Below are the code and all the weights of a small trained network. Each question names an input and a target symbol and asks about switching units off, where a switched-off unit gives its printed mean instead of its output.

import numpy as np


def w(rows, s, z=0):
    codes = np.array(rows[::2]) - 128.0
    scale = np.full(codes.shape[1], s)
    scale[-1] = z or s
    return codes * scale


def norm(h):
    return h / np.sqrt((h * h).mean(-1, keepdims=True) + 1e-5)


def softmax(a):
    e = np.exp(a - a.max(-1, keepdims=True))
    return e / e.sum(-1, keepdims=True)


def log_softmax(a):
    a = a - a.max(-1, keepdims=True)
    return a - np.log(np.exp(a).sum(-1, keepdims=True))


def net(x, mask):
    ids = ['ΠΦΨΩαβδηλμστ'.index(c) for c in x.split()]
    T = len(ids)
    res = E[ids] + P[:T]
    u = 0
    for l in range(3):
        r = norm(res)
        for j in range(2):
            rows = slice(2 * j, 2 * j + 2)
            q, k, v = (r @ M[l][rows].T for M in (Q, K, V))
            z = softmax(np.where(np.tri(T) > 0, q @ k.T / 2**0.5, -1e9)) @ v
            o = O[l][rows]
            res = res + np.where(mask[u + j], z, o[:, -1]) @ o[:, :-1]
        u += 2
    return log_softmax(norm(res)[-1] @ U[:, :-1].T + U[:, -1])


Q, K, V, O = {}, {}, {}, {}
E = w([
[81,197,88,212,77,89,143,53,107,131,142,44],'Π',
[57,125,107,41,188,123,69,127,187,87,87,113],'Φ',
[139,159,54,216,141,19,127,122,139,149,155,138],'Ψ',
[60,109,148,116,101,150,200,78,104,144,169,194],'Ω',
[215,103,124,161,8,140,100,61,155,91,152,146],'α',
[157,247,183,87,116,61,112,119,101,119,219,159],'β',
[168,212,184,75,123,187,103,129,38,101,72,214],'δ',
[112,111,235,155,139,107,107,94,130,152,103,51],'η',
[102,159,96,210,141,68,90,134,137,174,110,153],'λ',
[177,137,148,150,157,95,148,107,147,138,156,81],'μ',
[112,118,192,169,122,89,114,130,72,112,136,74],'σ',
[142,232,185,142,172,100,221,83,251,171,50,176],'τ',
],0.021)
P = w([
[254,98,62,148,198,34,19,30,156,189,50,46],'0',
[201,45,179,168,205,59,77,69,132,118,93,78],'1',
[137,103,119,188,135,78,79,68,125,120,137,63],'2',
[115,118,138,181,106,99,96,70,128,102,150,69],'3',
[114,76,201,191,147,142,87,94,130,77,184,112],'4',
[110,108,203,191,162,207,81,91,138,64,189,143],'5',
[114,66,202,160,107,117,95,132,161,83,169,180],'6',
[88,111,182,153,75,178,68,124,201,99,173,191],'7',
[61,132,163,110,12,150,82,128,224,106,186,201],'8',
[91,120,165,113,57,106,159,151,231,75,211,224],'9',
],0.0076)
Q[0] = w([
[184,68,39,135,151,180,154,206,92,174,63,64],'0.h0',
[97,214,252,203,108,106,99,3,91,138,206,204],'0.h0',
[116,35,65,105,126,204,230,135,117,172,99,142],'0.h1',
[187,178,143,143,96,121,116,131,138,107,82,116],'0.h1',
],0.026)
K[0] = w([
[181,153,163,235,133,115,84,176,90,134,99,97],'0.h0',
[117,134,179,135,70,174,178,120,143,144,187,254],'0.h0',
[151,63,108,162,153,108,120,37,65,180,124,100],'0.h1',
[177,128,117,218,110,142,101,183,121,95,106,71],'0.h1',
],0.025)
V[0] = w([
[170,178,169,206,10,158,129,246,200,83,146,130],'0.h0',
[165,47,65,131,138,163,80,77,115,93,50,101],'0.h0',
[122,143,151,105,144,68,63,5,113,110,145,158],'0.h1',
[176,112,152,181,135,108,185,35,50,218,97,162],'0.h1',
],0.017)
O[0] = w([
[235,76,123,54,184,120,55,66,122,112,93,176,75],'0.h0',
[151,38,177,174,78,137,223,129,78,139,52,128,89],'0.h0',
[126,155,130,118,152,2,34,97,72,31,187,117,253],'0.h1',
[183,75,142,79,222,126,109,105,106,204,140,206,161],'0.h1',
],0.0087,0.025)
Q[1] = w([
[178,72,126,106,108,156,151,120,154,124,6,91],'1.h0',
[131,162,50,76,153,190,113,186,187,188,157,64],'1.h0',
[48,153,186,134,166,105,104,8,176,109,204,184],'1.h1',
[71,230,192,142,162,91,193,197,129,119,92,111],'1.h1',
],0.02)
K[1] = w([
[190,96,144,225,122,101,125,135,114,165,79,46],'1.h0',
[75,117,54,103,175,102,127,197,124,141,86,73],'1.h0',
[121,189,187,82,55,121,137,102,176,93,172,201],'1.h1',
[3,81,107,69,159,147,167,133,128,104,195,98],'1.h1',
],0.023)
V[1] = w([
[114,87,72,160,171,130,93,152,217,192,131,17],'1.h0',
[203,151,75,134,207,95,111,127,158,62,93,113],'1.h0',
[147,6,185,166,50,128,67,127,233,118,106,82],'1.h1',
[127,64,109,175,39,134,162,41,180,97,240,248],'1.h1',
],0.021)
O[1] = w([
[90,172,196,201,100,60,131,158,76,153,187,161,8],'1.h0',
[134,61,173,67,85,122,85,175,200,173,127,205,180],'1.h0',
[163,102,158,151,145,58,113,142,129,78,122,207,2],'1.h1',
[160,128,7,223,140,69,206,35,115,86,139,94,214],'1.h1',
],0.014,0.02)
Q[2] = w([
[102,116,95,87,148,95,59,92,122,134,122,150],'2.h0',
[154,125,74,102,250,141,120,64,103,135,189,137],'2.h0',
[127,120,116,105,72,128,149,223,57,101,102,107],'2.h1',
[62,83,163,132,85,93,175,144,185,170,143,127],'2.h1',
],0.025)
K[2] = w([
[103,165,63,77,110,192,137,87,148,33,162,224],'2.h0',
[213,109,93,87,227,213,81,43,75,180,236,204],'2.h0',
[28,1,86,93,110,128,164,192,55,114,191,153],'2.h1',
[9,100,175,127,121,89,167,126,184,156,98,170],'2.h1',
],0.017)
V[2] = w([
[138,219,123,104,196,138,229,107,50,157,164,199],'2.h0',
[196,115,191,68,100,87,228,133,156,110,193,63],'2.h0',
[129,48,62,160,115,148,90,254,53,103,193,69],'2.h1',
[177,99,130,64,86,170,75,56,34,120,169,189],'2.h1',
],0.023)
O[2] = w([
[137,39,120,105,145,152,43,114,105,145,149,191,10],'2.h0',
[160,127,121,192,101,189,81,112,193,169,189,138,139],'2.h0',
[213,147,73,75,65,193,188,199,144,1,139,175,103],'2.h1',
[142,109,85,169,145,212,115,141,25,103,171,212,201],'2.h1',
],0.013,0.012)
U = w([
[77,168,67,222,124,175,144,74,47,149,125,79,172],'Π',
[128,191,112,176,107,130,123,138,211,77,69,105,255],'Φ',
[177,136,22,90,92,74,182,163,163,197,164,140,87],'Ψ',
[116,113,110,106,75,142,128,97,105,140,141,153,59],'Ω',
[156,54,81,158,129,105,98,51,143,89,98,179,187],'α',
[143,176,69,79,132,108,2,158,94,80,183,126,12],'β',
[160,114,54,63,109,231,99,166,129,162,26,117,123],'δ',
[133,113,215,170,194,163,101,134,78,79,130,91,147],'η',
[119,167,90,63,99,83,171,147,44,171,73,179,114],'λ',
[223,118,147,147,102,194,154,126,177,171,217,133,105],'μ',
[195,178,138,124,165,203,183,172,85,96,154,158,120],'σ',
[118,121,158,147,153,105,84,77,170,233,87,116,165],'τ',
],0.0072,0.0038)

Each question gives the input, a string of symbols that net reads in full, and the target symbol t.
The units are the heads (2 rows each of Q, K, V and O). Each row of codes is followed by its name. A weight is (code - 128) times the scale printed after its matrix; where a second scale follows, it is the last column's (O and U).
mask holds one flag per head, layer by layer. A switched-off head (its flag False) gives its mean, the last column of its rows in O, instead of its output. The means were averaged over made-up inputs and are rounded, as every weight is.
A unit's drop is (log p(t) with every unit on - log p(t) with that unit switched off) / (log p(t) with every unit on - log p(t) with every unit switched off).
The circuit of an input: a set's keep is (log p(t) with only the set's units on - log p(t) with every unit switched off) / (log p(t) with every unit on - log p(t) with every unit switched off). Starting from all 6 units, units are removed one at a time, each time the one whose removal leaves the highest keep (on an exact tie, the one counted first), for as long as the keep stays at least 0.8.
circuit, biggest first: the units of the circuit, biggest drop first
most important unit: the unit with the biggest drop
which heads matter: for each layer, one digit per head in row order, 1 if its drop is at least 0.15 and else 0, layers parted by /
drop of u: that unit's drop, to one decimal
input Ω α δ Ψ α Φ α Ω, target α: circuit, biggest first	(0.h1, 1.h1)
input β τ Π α μ λ μ σ μ, target α: circuit, biggest first	(1.h1, 0.h0, 0.h1)
input τ Ψ α Ψ α η τ Ψ Ψ, target τ: which heads matter	00 / 00 / 01
input Ψ Π α δ λ τ λ, target τ: most important unit	0.h0
input α η σ, target α: circuit, biggest first	(1.h1, 0.h0)
input σ τ Π σ μ η Π β Φ λ, target Φ: circuit, biggest first	(0.h1, 1.h1)
input λ α Φ, target Φ: which heads matter	00 / 00 / 00
input δ α δ Φ α λ Φ σ, target Φ: circuit, biggest first	(0.h1, 1.h1)
input η Ψ α μ Π, target α: which heads matter	10 / 01 / 00
input λ β η τ μ Π η, target τ: which heads matter	00 / 00 / 01
input η λ μ, target μ: which heads matter	11 / 11 / 10
input δ Φ η μ, target Φ: which heads matter	01 / 01 / 10
input β τ α τ μ β α Ω Φ, target Π: circuit, biggest first	(1.h1, 2.h1)
input λ α δ Ω μ μ Φ, target Π: which heads matter	11 / 11 / 00
input σ τ α Π Φ τ σ τ η σ, target τ: circuit, biggest first	(2.h1)
input η δ τ β τ μ, target τ: which heads matter	10 / 00 / 01
input η Φ μ β η λ, target β: circuit, biggest first	(0.h0, 0.h1)
input α δ Φ η μ β σ Π Φ σ, target Φ: which heads matter	01 / 00 / 00
input η λ δ α β δ, target δ: which heads matter	00 / 10 / 00
input Ψ Φ τ α δ σ, target δ: most important unit	1.h0
input Π Φ Ψ, target Φ: which heads matter	01 / 00 / 00
input δ Π μ τ α α β β μ η, target β: drop of 2.h0	0.0
input μ β α Φ μ, target Φ: drop of 2.h0	1.5
input η Ψ η, target η: drop of 1.h1	0.9
input λ Φ δ η δ σ η Ψ, target δ: drop of 2.h1	0.0
